1: [ 0.23 -3.60  0.04 -3.24 -0.26 -0.57  0.01 -3.68  0.39  0.02 -0.48 -2.23
 -1.37 -1.38 -0.15  5.66  0.45 -0.91  0.62  0.46 -1.93  0.77 -2.74 -0.96
  1.14  0.17  2.40 -1.59 -3.68 -0.10  0.26 -1.27]
2: [ 0.21 -2.93  0.34 -0.78 -1.19 -0.86 -1.03 -3.66 -0.93  0.30 -0.81 -0.92
 -2.13 -2.00 -0.08  5.01  1.13 -0.26  0.65  0.16 -1.10  1.43  0.20  0.63
  2.76  0.95  1.00 -2.26 -4.32 -1.89  1.02 -2.08]
3: [-0.91 -1.65 -2.12  2.64 -0.09  0.47 -0.33 -3.98  0.57  0.88  0.72 -1.68
  1.78 -0.88 -0.74 -5.56  0.65  1.26 -1.16 -1.36  1.29  1.22  1.41  0.84
  0.46  0.69 -2.53 -2.21  2.75  0.99  0.32 -1.48]
4: [-0.24  1.47  1.25  3.33  0.12  1.14 -1.02  1.77  0.85  0.48  2.78  2.22
  1.28  1.33  0.26 -0.25 -1.39 -1.08 -0.51  0.50  0.73  1.60  1.71  0.79
 -1.21  1.08  2.66 -1.42  2.40  0.70 -1.33  0.19]
5: [-1.04 -1.21 -0.41 -2.57 -1.35 -0.18 -0.40 -1.10 -0.11  0.51 -1.38 -1.84
 -1.12 -0.69 -0.17  1.49  0.92 -0.13  0.92 -0.64 -0.17  1.04 -0.39 -0.91
  0.51 -0.57 -0.09  1.05 -2.67  0.46  0.29 -1.85]	1 2 3
6: [ 0.77 -3.22 -1.85 -3.28 -1.20 -0.21  0.95 -2.55  1.27  0.36  0.65 -2.76
 -0.56 -0.97 -0.60 -1.57  0.59 -0.08 -1.16 -0.75 -1.12  0.57 -0.37  0.45
  0.23  0.51 -0.27  0.05 -1.42  1.03 -0.79  0.23]	5 1 3
7: [-0.03 -2.17  0.59 -2.19  0.40 -0.68 -0.49 -0.52  0.85  0.10 -2.27 -0.06
 -1.61 -1.86 -0.19  5.35  1.43  0.25  1.49  0.37 -2.10  0.47 -2.18 -1.62
 -0.43  0.29  1.64 -0.18 -4.18 -0.45  0.66  0.79]	1 5 2
8: [-0.10 -1.81  0.26 -1.23 -0.61 -0.10  0.58 -1.30  0.49  0.08 -1.83 -1.10
  0.15 -0.87  0.32  5.16 -0.07 -0.04  0.87  0.82 -2.49 -0.54 -1.08 -0.21
  1.52  0.77  3.84 -1.27 -2.22 -1.32 -0.36  1.86]	7 1 2
9: [-0.32 -1.88 -0.61 -4.14  0.10 -1.22  0.66 -2.26  1.08  1.39  1.58  1.28
 -1.55 -1.25  0.54  3.58 -0.68 -0.88  0.36  0.82 -2.45  1.97 -1.96  0.16
 -0.06 -0.14  3.92 -0.11 -2.34 -0.52 -0.49  0.69]	1 8 7
10: [ 0.13  1.88 -0.09  3.32  0.21  0.69 -1.54  0.31 -0.67  0.19 -0.74  0.84
 -0.39  1.50  0.68 -2.43 -0.18  0.88  0.31 -1.16  2.13  0.36  3.05 -0.76
  0.64  0.61 -1.06 -1.08 -0.28 -0.66  0.64 -2.00]	4 3 5
11: [-0.78  4.96 -0.06  6.22  0.77  1.15 -1.84  2.60  0.00  1.53  2.81  3.02
  0.52  1.92  0.36 -4.88 -0.46  0.08  0.38 -0.37  1.53 -0.47  2.10  1.03
 -1.17  0.30  0.33 -0.10  2.84 -0.37 -0.65 -0.49]	4 10 3
12: [-0.36 -0.75  2.14  4.33 -0.46 -0.84  1.68 -0.36 -0.43 -0.63 -0.85  1.20
  0.24 -1.84 -0.29  3.73 -0.09 -0.26  0.81 -0.09 -0.49  0.26 -2.44 -0.05
  1.03 -1.02  2.41 -3.35  1.85 -0.70 -0.19 -0.34]	8 4 7
13: [-1.17  4.81  1.29  4.93 -0.28 -0.92 -0.14  1.48 -1.21 -0.26  1.00  1.70
 -0.17  1.91  0.65  2.89 -0.04 -0.65  1.88  0.02  0.27 -1.69  1.29  0.23
  1.12  0.70  1.72 -0.66 -1.04 -1.97  0.90  0.09]	10 4 12
14: [ 0.53 -4.98 -1.93 -7.03  0.14 -1.71  0.72 -1.64  1.09  0.44  1.89 -3.23
  0.14 -1.28 -0.08  1.27 -0.25  1.15  0.16  0.36  0.91 -0.90  0.10 -0.73
 -0.93  0.93 -0.55  0.61 -1.77  0.89 -0.87  1.07]	6 5 9
15: [ 1.97 -2.12 -0.72 -2.68 -0.89 -0.49  0.26 -2.96 -0.38  0.40 -1.51 -1.04
 -2.37  0.23  0.16  4.61 -0.10 -0.61  1.46 -1.19 -1.60  1.53  0.18 -0.68
  1.07  0.98  0.63 -2.36 -5.65 -0.51  0.65 -1.51]	2 1 7
16: [ 0.30 -0.13 -1.76 -2.08  0.11  0.21 -0.28  0.62 -0.49  1.80  5.75 -1.11
 -1.01  0.65  0.44 -1.35 -1.06  0.13  2.00  0.30 -2.57  0.22  2.31  0.23
 -0.93  2.23  1.74  0.58 -2.81  1.58 -0.92 -1.29]	6 5 9
17: [ 0.52 -4.80 -1.18 -0.33  0.51 -1.21  0.41 -0.85  0.59  0.00  1.96 -2.34
  1.05 -1.04  0.27  2.05  0.78 -0.50  0.31 -0.38 -0.38 -0.96  0.37  0.44
  0.49 -0.73  0.43 -0.74 -0.59  0.17  0.10  0.29]	6 5 14
18: [-0.77  2.73  1.29  5.96  0.80  0.12  0.03 -1.76 -0.19 -0.20 -2.03  4.24
 -1.38 -0.02  0.38  5.10  0.43  0.04  1.38 -1.03  0.08  1.53 -1.29 -0.19
  1.14 -0.70  2.27 -5.42 -0.08 -0.83 -0.92  0.58]	12 13 4
19: [ 0.65 -0.03 -2.43 -6.12 -1.43 -0.93 -0.43  0.46  0.03  0.13  1.28 -0.64
 -1.32  1.89 -0.09 -2.62  0.69 -0.54  0.60  0.88 -2.16 -0.68  3.30 -0.15
 -2.00  1.15 -0.28  3.87 -4.01  1.69  0.16 -0.19]	16 6 5
20: [ 0.82 -1.96 -1.55 -2.69 -0.31 -0.08 -2.26 -1.15 -0.27  0.06  1.35 -2.11
 -0.46 -1.80 -0.89  0.99  0.54 -0.27 -1.27 -0.51 -0.16  0.38  1.99 -0.12
 -0.13  0.52 -0.58  0.52 -3.53  0.51 -0.62 -2.03]	5 6 17
21: [ 0.09  0.62 -0.09 -5.42 -0.16 -1.28 -0.05  0.18  0.90  0.53 -1.15 -0.55
 -1.92  0.92  0.39  4.46  0.00  0.33  1.54  0.82 -2.02  0.00 -0.66 -1.76
  0.35  0.24  0.08  2.30 -4.91 -1.92  0.20 -0.50]	7 5 15
22: [ 0.30 -3.03 -1.76 -4.45 -0.16 -0.60 -0.07 -2.38 -0.08 -0.73  1.81 -3.23
  0.18 -1.41 -0.28 -3.39  0.67  1.47 -0.70 -0.67 -0.06  0.67 -0.49 -0.03
 -0.10  0.50 -0.56  1.92 -0.45  1.47  0.06 -0.19]	6 14 20
23: [ 0.75 -0.02  2.47  4.24  0.44 -0.59  0.71 -2.17  0.15 -0.67 -2.23  2.01
  1.22 -1.02  0.26  2.24 -2.04  0.66  0.17 -0.32  1.24  0.49 -2.26 -0.43
  1.74 -1.68  1.22 -4.64  2.28 -0.53 -0.13  0.49]	12 18 4
24: [ 0.38  1.35  0.23 -1.43 -1.06 -1.54  0.05  0.96 -0.64  0.42  0.27 -1.98
 -3.09  0.53  0.10  0.80  0.36 -0.34  1.26 -0.25 -0.67 -0.95  1.44 -0.47
 -1.36  2.17 -2.30  2.57 -5.12 -0.49  0.53 -1.61]	5 21 20
25: [ 1.15 -5.33 -1.25 -4.67  0.43 -0.51 -0.86 -1.38  0.86 -1.25  1.13 -2.64
  0.21 -3.01 -0.09 -2.23 -0.22  0.31 -0.63  1.41 -0.18  0.18 -0.70 -0.27
  0.37  1.30 -0.65  0.90 -1.51  1.18 -0.07  0.80]	22 6 14
26: [ 0.74  0.12 -2.35 -3.37 -0.69  0.10 -0.23  0.60  0.20 -0.29  2.37 -2.82
  0.86  1.16  0.44 -3.55  0.34 -0.82  0.38  0.35 -0.93 -0.35  2.31  0.19
 -1.41  1.26 -0.85  3.17 -1.24  2.00  0.66 -1.91]	19 22 16
27: [-1.14  0.40  2.33  3.55  0.13 -0.11 -0.46 -0.42  0.81  0.39 -1.56  2.03
  0.41 -1.15 -0.89  4.49 -0.48  0.41 -0.40 -0.41 -1.62  1.08 -1.08 -0.57
  1.12 -1.30  2.34 -4.59  1.16  0.01 -0.15  1.31]	12 23 18
28: [-0.68  6.47  2.01  6.33 -0.61  0.45  0.04  3.16 -0.94 -0.10 -1.01  3.21
  0.36  1.78  0.61  3.21 -0.11  0.34  0.91 -0.46  0.67  1.90  0.99  0.26
  0.31 -1.81  2.20 -1.90  1.58 -0.30 -0.34  0.08]	13 18 4
29: [-0.58  6.76  1.52  7.61 -2.37  1.13 -0.29  1.06 -1.13  1.20  2.02  3.23
 -0.40  1.85  0.00  0.61 -0.77  0.09  0.68 -0.70  0.19  0.14  2.51 -0.27
  0.79 -1.34  2.17 -2.87  3.10 -1.84 -0.05 -0.10]	28 13 11
30: [ 0.46 -2.69 -0.38 -2.40 -1.65 -0.43 -0.43 -1.28  0.13  0.52  2.26  0.55
 -0.26 -1.55  0.08  4.84 -0.36 -1.14 -0.27  0.72 -2.17  1.06 -1.08  0.29
  1.03  0.83  4.72 -1.45 -1.77 -1.48  0.20  1.50]	9 8 1
31: [ 0.17  4.41  0.52  2.52  0.73 -0.54 -0.04  1.07 -0.16  1.22 -0.33  1.97
 -1.12  2.37 -0.73 -3.59 -0.51 -0.25  0.28 -1.12 -0.73  0.34  1.50  0.44
 -0.90  0.46 -0.16  0.26  0.31 -0.78 -0.74  0.73]	10 11 4
32: [-1.84  5.40  2.04  5.19  0.45 -0.83  0.30  1.02 -1.14 -0.34 -1.43  2.78
  0.79  2.02 -0.30  1.99 -0.85  0.44  0.67 -0.71  0.97 -0.32  0.36  0.28
  0.26  0.66  0.39  0.03  0.00 -0.36  0.08 -0.39]	13 28 31
33: [-0.78  4.22  1.20  4.79  0.80  0.81 -0.77  2.69 -0.57  0.35  1.95  2.79
  1.92  3.67  0.80  0.41 -0.40 -1.24  2.03 -0.47  0.89 -0.95  1.62  0.16
 -0.80 -1.17  1.50  0.94  1.51 -1.70 -0.14 -1.38]	13 32 11
34: [-0.12 -2.64  0.44 -2.72  0.23 -0.62  0.52 -2.03 -0.09  2.25  2.29  1.14
 -0.17 -0.35 -0.52  4.25 -0.92 -0.07  1.10 -0.32 -2.35  0.10 -0.37  1.38
 -1.37  0.61  4.59  0.35 -0.20 -1.32 -0.68  1.43]	9 30 8
35: [ 0.63 -2.70 -1.73 -4.71  0.58 -0.85  0.52 -2.87 -0.49 -0.15 -1.92 -2.23
 -1.50 -1.43 -0.32  4.32 -0.26  0.63 -0.03  0.03 -0.92  0.03 -1.01 -0.14
  1.83 -0.47 -0.78 -1.91 -4.91 -0.28  0.73 -1.33]	15 1 2
36: [-0.85  2.23 -0.84  2.16 -0.96  0.92  0.32  0.99 -0.82  0.49  0.88  1.24
 -0.40  1.82 -0.11 -0.48  0.09 -0.38  0.16  0.46  0.50 -0.32  2.59 -0.71
 -0.84  0.72 -1.21 -0.41 -0.30  1.57 -0.30 -1.79]	10 31 4
37: [ 0.35  1.24 -2.89  2.64  1.63  0.68 -0.43  0.09  0.01  1.14  2.04 -2.58
  0.19  1.08  0.22 -6.25 -0.19  0.56 -1.39 -1.15  0.45  1.32  2.00  0.68
  0.38  1.21 -3.30  0.12  1.43  1.22 -0.25 -2.70]	3 10 36
38: [-1.45  1.75  0.90  5.11  1.10  2.60 -1.16  2.01 -0.70 -1.03  4.64  1.82
  3.45  0.19 -1.89 -5.20 -1.59 -0.69 -1.04 -0.47  1.14  0.01  0.87  1.22
 -1.26 -0.66  1.23 -1.19  6.71 -0.24  0.65  0.92]	11 4 33
39: [ 1.03  1.85 -3.07 -5.64 -0.50 -1.20  0.28 -1.90  0.71  2.38 -0.34 -2.30
 -3.19  1.20  0.05 -0.67  0.94 -0.31 -2.47 -0.38 -0.42  0.02  2.59  0.08
 -1.51  2.68 -1.47  2.25 -6.29  1.12 -0.44 -0.61]	19 24 20
40: [-0.43  4.10  3.01  3.03  0.26 -0.80 -0.50  1.15 -0.92  0.39 -0.88  2.42
 -1.67  2.14  0.89  3.78  0.08 -0.43  0.81 -1.20  0.01 -0.44  0.87  0.05
  0.44 -0.96  1.20  0.35  0.05 -2.07  0.19 -0.29]	13 32 28
41: [ 0.77  3.71 -0.24  3.63 -0.32 -1.26 -1.32  0.77 -1.02  0.85  0.67  0.27
  0.61  1.21  1.15 -1.92  0.88 -0.54  0.54 -0.61  2.66 -1.04  2.27  0.13
 -0.30  1.44 -3.02  0.18  2.71  0.90  0.79 -1.85]	10 36 31
42: [ 0.35  0.35 -0.89  5.19  0.13  1.11 -0.69  0.96 -0.13 -0.35  1.39 -1.09
  1.76  0.10 -0.42 -6.28  0.42  0.58 -0.85 -1.10  1.61 -0.96  1.73  1.24
  1.02  0.59 -3.69 -0.65  4.63  0.51 -0.50 -1.92]	37 3 41
43: [ 0.04 -1.53  0.64  6.81 -1.72  0.45 -0.31 -3.16 -0.24 -0.57  0.30 -0.86
 -0.21 -0.36  0.41  2.68  0.36  0.10  0.81 -1.70  0.34  0.76 -0.30 -1.31
  0.86  0.15 -0.61 -4.38 -0.21 -0.87 -0.13 -2.87]	12 23 27
44: [-0.40  0.41 -2.24  1.60 -0.04 -0.45 -0.28 -1.58 -0.44  0.62  1.05 -0.41
  0.25  0.67 -0.38 -4.60 -0.49  0.12 -1.02 -0.05  1.19  0.84  3.01 -0.47
  0.03  1.27 -3.06 -0.54  2.23 -0.18 -0.33 -1.94]	37 3 10
45: [-0.15  2.65  1.12 -2.07 -0.24 -0.02  0.95  1.89  0.09  0.28 -0.40 -0.27
 -1.17  1.39  1.28  1.38 -0.20 -1.04  0.52  0.93 -1.37 -1.01 -1.24 -0.91
 -0.22 -0.04  0.60  1.92 -2.77 -1.43  0.63  0.33]	21 24 5
46: [-0.34  1.07  0.25 -4.51 -0.81 -2.24  0.24  0.09 -0.81  1.21  0.14 -1.09
 -2.15  1.48  0.52  2.52  0.13 -1.09  1.39 -0.29 -1.27 -1.47  0.94 -0.93
  0.17  0.80  0.63  2.29 -5.37  0.39 -0.17 -1.30]	21 24 45
47: [-0.24 -5.45 -1.89 -7.53  0.02 -0.74 -0.54 -2.49 -0.05  0.00  0.87 -1.52
 -0.62 -1.82 -1.63  2.37  0.15  0.42  0.52  0.07 -0.91  0.91 -0.73  0.81
 -0.39  0.24  1.03  1.00 -2.26  0.66 -0.30 -0.29]	14 25 6
48: [ 1.20 -4.04 -0.48 -4.34 -0.11 -1.44 -0.22 -2.64 -0.74 -0.89 -1.16 -4.43
 -2.61 -2.35 -0.87  3.12  0.98  0.02  0.26 -1.08 -1.79 -0.13 -0.85 -0.38
  0.90  0.57 -1.28 -0.23 -3.02  0.94 -0.49 -1.51]	35 1 5
49: [-1.85  1.18  0.89  4.22 -0.15  0.31  0.08  1.50 -0.74  0.03  3.09  3.12
  0.34  1.98  0.03 -1.77 -0.37  0.39 -0.03 -0.16  0.71 -0.33  0.72  0.59
 -0.85  0.88  2.63 -0.05  4.79  0.82  0.14  0.61]	4 11 38
50: [ 1.20 -3.38 -2.57 -4.47 -1.54 -0.35  0.38 -3.95  0.10  0.80  2.51 -3.27
 -0.60 -1.72 -0.32  1.56  0.25 -0.32 -0.77  0.67 -1.07  1.18  0.38  0.68
 -0.18  1.13 -0.07 -1.97 -3.01  0.18  0.43 -0.80]	6 20 47
51: [ 1.59  0.55 -1.07 -4.05 -0.58 -0.11  1.14  2.04  0.19  0.16  1.24 -1.16
 -1.60  2.17 -0.15  2.61  0.48 -0.86  3.42 -0.64 -1.18 -0.94  0.96 -0.65
 -0.17  0.15 -0.64  2.56 -4.00  0.55 -1.01 -1.69]	46 24 21
52: [-0.08 -2.15 -1.14 -2.49  0.03  0.56 -1.15 -0.43 -0.04  0.84  6.09 -0.41
 -0.71  1.48 -0.64  0.95 -1.38 -0.81  1.26  0.56 -2.36 -1.10  2.46  1.71
 -0.40  2.43  4.59  1.43 -2.42  0.55  1.48 -0.77]	16 34 30
53: [-1.20  0.20  2.82  6.33  0.20  0.53  0.02 -0.22  0.76 -0.65 -0.08  1.90
  0.78 -0.09  1.10  1.48 -1.28  0.55  0.81 -1.23 -0.53  0.03 -2.20 -0.53
  1.65 -2.29  0.43 -3.14  2.33 -2.07  0.68  0.21]	23 12 27
54: [ 0.81  2.10  0.09 -4.11 -0.19 -1.06  0.11  1.67 -0.39  1.44  0.61  1.06
 -1.68  1.37 -1.01  3.79  0.41 -0.92  1.92  1.17 -1.41  0.16 -0.26 -1.18
 -1.36 -0.42  2.61  4.12 -4.65 -0.36  1.50  0.09]	21 46 45
55: [-0.10  2.07  0.89  7.44  0.19  0.58 -0.71  0.98 -2.08 -0.63  0.06  1.05
  1.16  2.53 -0.51 -1.77 -0.33 -0.16  1.38 -2.16  0.82 -1.40  2.39 -1.63
  0.34  0.46 -0.70  0.26  0.87 -0.66 -0.05 -2.36]	10 33 41
56: [-0.51  5.82  2.00  3.44 -0.02 -0.52  0.53  1.64 -1.81  0.62 -0.34  2.89
 -1.88  2.96  0.16  2.99  0.24  0.36  1.06 -0.70 -0.10 -0.30  0.54  0.25
  0.07 -0.94  0.67  0.40 -1.31 -0.48  0.89 -0.45]	40 32 13
57: [ 1.54  1.65 -0.47 -2.92 -0.47 -1.74 -0.72  1.04 -1.61 -0.41  0.08 -1.20
 -1.62  1.92  0.65  1.44  0.52  0.76  1.89  0.24 -0.95 -0.57  1.52 -0.74
 -0.38  1.41 -1.41  1.30 -5.74  0.44 -0.51 -2.13]	24 46 51
58: [-0.30 -1.35 -0.92 -5.60  0.41  0.32  1.26  1.86  0.16 -0.05  2.08  1.29
  0.31  0.96  0.21 -1.11 -1.00 -0.72  0.67  0.40 -1.88 -1.07  0.33  0.47
 -3.39  1.72  1.50  3.25 -0.59  0.51 -0.44  1.13]	19 26 16
59: [ 0.44 -1.59 -0.89  6.18  1.44  1.46 -0.93 -0.96 -0.62  0.22  1.72 -0.68
  3.46 -0.71 -0.33 -4.94 -0.26  0.29 -1.39 -0.83  1.89 -0.21  2.46  0.61
  0.05  0.79 -1.55 -2.39  5.08  0.51 -0.52 -1.07]	42 3 44
60: [-0.42  2.63  2.44  5.39  0.58  0.43 -0.66  0.36 -0.26 -0.60 -2.51  2.72
  0.27 -0.50  0.17  0.01 -0.89  0.44  0.02  0.74  1.28  0.42 -0.96 -0.70
  0.48 -2.01  0.06 -1.76  2.07 -1.93 -0.81  1.04]	53 23 32
61: [-0.17  2.00  0.02  3.63 -0.08  0.03 -1.71  1.33  0.03  0.16  3.31  0.66
  0.83  1.15 -1.26 -0.01 -0.17  0.25  0.30  0.58  0.05 -0.32  1.60  1.61
 -0.81 -0.78  1.27 -0.49  3.57  0.04 -0.55  0.50]	4 49 33
62: [-0.66  1.30  0.16 -6.83 -1.80  0.04  1.53  0.92 -1.03  0.70 -2.33  1.03
 -2.76 -0.02  0.64  4.56 -1.69 -1.17  1.72  0.70 -1.42  0.26 -0.15 -0.03
  0.41  1.46  2.51  1.82 -6.86 -0.76  0.23  0.43]	21 46 54
63: [-0.41 -3.59 -0.12 -2.99 -0.72 -0.50  0.50 -2.29 -0.10 -0.26 -1.38 -2.26
 -2.12 -1.65  0.67  2.87 -0.60  1.23 -0.21 -0.91 -0.16 -0.02 -0.93 -1.26
  1.35 -0.03 -0.65 -1.48 -3.89  0.03  0.64 -0.83]	35 48 5
64: [-0.78 -2.27  1.86 -0.98  0.22 -1.24 -0.83 -0.94 -0.42  0.08  1.06  0.40
 -1.52 -1.08  0.71  6.39 -0.06 -0.63  1.68  0.81 -1.51  0.61 -0.80 -0.17
  1.54 -0.76  4.57 -2.03 -2.25  0.10  0.41 -0.16]	30 8 1
65: [-0.88  1.26  0.36 -3.61 -0.81 -0.59  0.91  2.00 -0.02  1.04  2.69  2.16
 -0.27  0.48 -0.17  0.40 -0.55 -0.73 -0.42  0.03 -1.93  0.56 -1.01  1.12
 -1.76  1.56  3.07  1.63 -0.36  0.32 -0.80  0.50]	58 45 34
66: [-0.06  0.37  1.37 -2.69 -0.53 -1.90 -0.41  0.68 -1.41  0.48  1.28  1.30
 -2.84 -0.31  0.59  4.53 -0.67 -0.10  2.42 -0.12 -2.92  0.14 -0.22  0.37
  1.01  0.15  4.05 -0.47 -5.13 -1.69 -0.60  1.02]	64 9 30
67: [ 0.51 -0.73 -0.79 -0.16  0.64  0.55 -0.45  0.03 -1.30  0.53  3.23 -0.41
 -0.98  1.10 -0.36  0.23  0.16  0.04  0.85 -0.98 -0.56 -0.75  1.35 -0.66
 -0.87  2.13 -0.03  1.43 -2.93 -0.03 -0.39 -1.45]	16 20 24
68: [-0.05 -6.13 -2.61 -2.04 -1.09 -0.79  0.19 -2.79  1.22 -0.23  1.70 -3.18
  0.57 -1.59 -0.41 -1.49  0.36  1.04 -0.72  0.25 -0.30  0.47  0.70  0.45
  0.09 -0.11 -1.06 -0.74 -0.57  1.21 -0.45 -0.20]	6 25 22
69: [-0.87 -4.45 -2.22  3.85 -0.24  1.15 -0.14 -2.13  0.88 -0.70  0.06 -3.00
  3.04 -1.80 -0.27 -5.52 -0.05  1.09 -2.42 -0.52  2.40  0.08  0.16  0.18
 -0.23 -0.44 -3.38 -2.12  5.59  1.36 -0.69 -0.22]	3 59 42
70: [-0.85  0.46  0.28  2.03  1.34  0.16 -0.23 -2.18 -1.10  0.19 -1.43 -1.47
 -1.54  0.03  0.18 -1.60  2.12  1.58 -0.40 -0.89  0.26  1.17 -0.04 -0.41
  1.69 -0.02 -1.16 -2.38 -1.92  0.71  0.55 -2.28]	10 5 36
71: [ 0.69 -3.68 -1.92 -7.07 -0.45 -0.87  1.39 -0.90  1.11 -1.19 -1.78 -3.08
  0.08 -2.43 -0.76 -2.60  1.70  1.30 -1.87  0.88  0.83 -0.78 -0.91  0.03
 -0.01  0.20 -2.09  1.19 -1.23  2.21  0.30  0.24]	25 22 6
72: [ 0.92 -3.16 -3.31 -5.37 -0.69  0.82  2.05  1.14  0.92 -1.00  1.34 -1.98
 -0.87  0.33 -0.23 -5.69  0.15 -0.60 -1.68  0.70 -0.08 -0.90  0.68  0.13
 -1.17  0.30 -2.32  5.23  0.60  3.44  0.61 -0.32]	26 22 71
73: [-0.49 -0.32 -0.98  5.93 -1.04 -0.90 -1.30 -4.84 -0.50  0.51 -0.43 -0.26
 -1.51 -2.07  0.22  5.90  0.17  0.42 -0.81 -1.26  0.36  0.57  1.25 -0.31
  2.84  1.31  0.05 -6.58 -3.25 -1.66  0.88 -2.20]	43 2 18
